Here is a tiny trained network, its code and every weight. The questions are about switching its units off for an input and a class, where a switched-off unit gives its printed mean instead of its output.

import numpy as np


def w(rows, s, z=0):
    codes = np.array(rows[::2]) - 128.0
    scale = np.full(codes.shape[1], s)
    scale[-1] = z or s
    return codes * scale


def norm(h):
    return h / np.sqrt((h * h).mean(-1, keepdims=True) + 1e-5)


def f(y):
    return y / 2 * (1 + np.tanh(0.7978845608 * (y + 0.044715 * y**3)))


def log_softmax(a):
    a = a - a.max(-1, keepdims=True)
    return a - np.log(np.exp(a).sum(-1, keepdims=True))


def net(x, mask):
    res = np.array(x, float).reshape(1, 7) / 4 @ E
    u = 0
    for l in range(3):
        y = f(norm(res) @ A[l][:, :-1].T + A[l][:, -1])
        res = res + np.where(mask[u : u + 8], y, B[l][:, -1]) @ B[l][:, :-1]
        u += 8
    return log_softmax(norm(res)[-1] @ U[:, :-1].T + U[:, -1])


A, B = {}, {}
E = w([
[187,158,149,199,14,87,202,206,136,81,235],'x0',
[150,169,62,91,103,69,124,84,169,111,105],'x1',
[77,106,3,150,102,87,115,167,77,224,114],'x2',
[163,145,188,189,222,38,41,105,163,184,229],'x3',
[103,194,58,85,177,229,110,172,173,150,204],'x4',
[166,65,122,32,193,52,171,236,72,104,129],'x5',
[80,163,134,212,181,140,164,223,206,112,20],'x6',
],0.0054)
A[0] = w([
[99,158,236,44,143,122,150,129,179,56,137,42],'L0N0',
[164,136,177,120,168,162,133,106,155,34,127,45],'L0N1',
[119,158,72,187,116,110,146,179,69,220,75,228],'L0N2',
[62,140,105,115,90,191,187,139,84,46,85,83],'L0N3',
[129,58,230,175,128,226,104,182,44,178,138,131],'L0N4',
[117,177,168,208,97,190,183,48,143,178,104,5],'L0N5',
[119,105,120,105,188,150,143,50,158,81,127,2],'L0N6',
[254,201,70,72,84,67,77,101,226,112,44,33],'L0N7',
],0.0062,0.0029)
B[0] = w([
[144,211,115,130,115,159,202,65,21,240,128,173],'L0N0',
[101,221,161,252,72,173,160,210,34,198,144,166],'L0N1',
[99,203,204,149,100,112,172,104,52,126,159,255],'L0N2',
[210,91,145,209,154,139,72,117,99,132,143,216],'L0N3',
[140,232,99,1,61,2,71,135,176,50,92,204],'L0N4',
[151,110,57,130,160,115,124,39,158,85,125,200],'L0N5',
[80,130,172,59,66,118,168,166,157,211,118,131],'L0N6',
[155,195,113,43,70,46,60,191,92,124,117,182],'L0N7',
],0.0076,0.0041)
A[1] = w([
[134,73,137,162,106,110,172,178,161,117,190,4],'L1N0',
[141,109,135,106,160,115,185,178,91,143,132,102],'L1N1',
[214,87,154,133,192,110,156,70,159,153,98,204],'L1N2',
[98,180,57,94,168,254,104,211,182,158,213,119],'L1N3',
[105,148,110,41,93,166,71,111,119,60,181,200],'L1N4',
[75,117,170,86,191,172,82,98,117,146,81,96],'L1N5',
[70,148,150,157,83,177,79,232,136,78,75,163],'L1N6',
[109,151,157,185,177,75,71,166,167,162,157,121],'L1N7',
],0.0073,0.0035)
B[1] = w([
[93,135,153,127,82,175,111,139,170,132,130,131],'L1N0',
[150,83,111,161,195,173,143,52,215,131,113,161],'L1N1',
[117,68,143,166,102,137,84,155,123,194,107,178],'L1N2',
[148,50,193,203,63,31,125,122,82,101,66,254],'L1N3',
[145,153,102,123,158,79,144,76,108,107,123,251],'L1N4',
[88,143,120,80,2,145,174,180,231,144,135,203],'L1N5',
[142,184,85,75,186,116,70,109,131,105,130,225],'L1N6',
[143,129,115,91,190,192,48,140,127,111,145,224],'L1N7',
],0.0093,0.0036)
A[2] = w([
[105,147,79,201,13,136,76,7,124,129,202,88],'L2N0',
[139,235,209,151,169,160,87,149,142,189,61,162],'L2N1',
[116,116,61,101,98,219,155,132,59,48,51,2],'L2N2',
[67,97,37,129,164,83,146,234,41,157,161,62],'L2N3',
[165,149,143,201,63,128,153,175,193,24,255,18],'L2N4',
[239,34,166,35,199,107,233,187,149,144,139,142],'L2N5',
[180,92,59,120,28,199,149,116,89,42,85,109],'L2N6',
[4,124,80,132,132,113,126,157,39,207,169,106],'L2N7',
],0.0061,0.004)
B[2] = w([
[125,100,120,106,173,194,167,134,132,74,112,255],'L2N0',
[124,124,84,140,128,128,188,161,52,106,147,230],'L2N1',
[243,121,176,116,176,159,71,174,148,217,233,147],'L2N2',
[150,220,114,191,89,244,184,69,134,95,121,140],'L2N3',
[49,95,116,43,124,115,151,160,172,232,64,186],'L2N4',
[69,150,80,178,116,166,139,23,181,77,134,167],'L2N5',
[92,116,158,125,186,97,64,164,152,179,184,196],'L2N6',
[146,165,254,94,46,160,183,113,126,148,147,147],'L2N7',
],0.0097,0.0057)
U = w([
[141,225,221,178,50,203,219,99,29,173,182,112],'0',
[183,223,54,48,89,41,63,164,134,48,113,158],'1',
[99,71,55,200,188,208,167,29,219,68,116,72],'2',
[53,72,160,27,43,113,163,229,221,247,90,41],'3',
[226,85,174,159,220,154,1,198,109,205,224,20],'4',
[159,41,191,197,64,31,107,138,72,71,37,92],'5',
[126,129,82,103,164,108,129,134,68,76,134,253],'6',
],0.009,0.0041)

Each question gives the input, the list of numbers given to net, and the class t.
The units are the neurons (one row each of A and B). Each row of codes is followed by its name. A weight is (code - 128) times the scale printed after its matrix; where a second scale follows, it is the last column's (A, B and U).
mask holds one flag per neuron, layer by layer. A switched-off neuron (its flag False) gives its mean, the last column of its row in B, instead of its output. The means were averaged over made-up inputs and are rounded, as every weight is.
A unit's drop is (log p(t) with every unit on - log p(t) with that unit switched off) / (log p(t) with every unit on - log p(t) with every unit switched off).
The circuit of an input: a set's keep is (log p(t) with only the set's units on - log p(t) with every unit switched off) / (log p(t) with every unit on - log p(t) with every unit switched off). Starting from the 12 units with the biggest drops (on a tie, the unit counted first), units are removed one at a time, each time the one whose removal leaves the highest keep (on an exact tie, the one counted first), for as long as the keep stays at least 0.8.
units of the circuit, in order: the units of the circuit, biggest drop first
most important unit: the unit with the biggest drop
k most important neurons: the k neurons with the biggest drops, biggest first
k most important neurons of layer l: the k neurons of layer l with the biggest drops, biggest first
input [7,6,-4,-7,-7,2,-3], class 3: 3 most important neurons of layer 2	[L2N4, L2N6, L2N1]
input [-8,-7,7,7,-1,2,-5], class 3: units of the circuit, in order	[L1N5, L2N7]
input [6,-7,3,-7,-4,3,-7], class 1: 3 most important neurons	[L0N4, L1N3, L1N4]
input [-6,7,-3,1,7,-3,7], class 1: most important neuron of layer 2	[L2N4]
input [8,-2,-7,3,4,-7,-4], class 3: 2 most important neurons	[L2N4, L0N2]
input [1,-3,-5,-7,5,-6,-6], class 4: units of the circuit, in order	[L2N6, L2N2]
input [3,1,-7,8,0,-8,-5], class 2: 3 most important neurons	[L2N0, L0N2, L0N5]
input [3,7,-8,-8,-5,8,-3], class 0: 4 most important neurons	[L0N0, L2N5, L0N1, L0N4]
input [5,-2,-5,-3,-8,-8,7], class 2: units of the circuit, in order	[L0N5, L1N3]
input [-6,-4,-5,5,-3,-3,-1], class 3: 2 most important neurons	[L1N5, L0N2]
input [-3,-8,-8,2,2,5,-5], class 0: 2 most important neurons	[L0N0, L0N1]
input [6,-8,-7,8,-2,4,-3], class 1: 3 most important neurons	[L0N4, L0N3, L2N6]
input [-1,-7,-4,-7,6,6,-3], class 1: 4 most important neurons	[L0N4, L1N4, L2N5, L2N0]
input [6,7,3,5,-6,-7,6], class 1: 2 most important neurons of layer 0	[L0N7, L0N3]
input [6,4,-6,7,-5,7,4], class 2: 2 most important neurons	[L2N5, L1N1]
input [7,-2,2,-1,5,-2,5], class 3: units of the circuit, in order	[L2N4]
input [5,2,-4,-7,6,-7,-1], class 2: units of the circuit, in order	[L2N0, L0N5]
input [-4,-4,6,7,-2,8,3], class 2: 3 most important neurons	[L1N1, L2N5, L2N3]
input [4,-7,6,-2,0,-6,8], class 6: 2 most important neurons of layer 0	[L0N2, L0N4]
input [-8,-3,-1,-3,0,-1,0], class 3: most important unit	L1N5
input [8,-3,-4,-1,-8,4,4], class 3: units of the circuit, in order	[L2N4, L1N3]
input [1,6,0,-5,-1,8,8], class 2: units of the circuit, in order	[L2N5, L1N1]
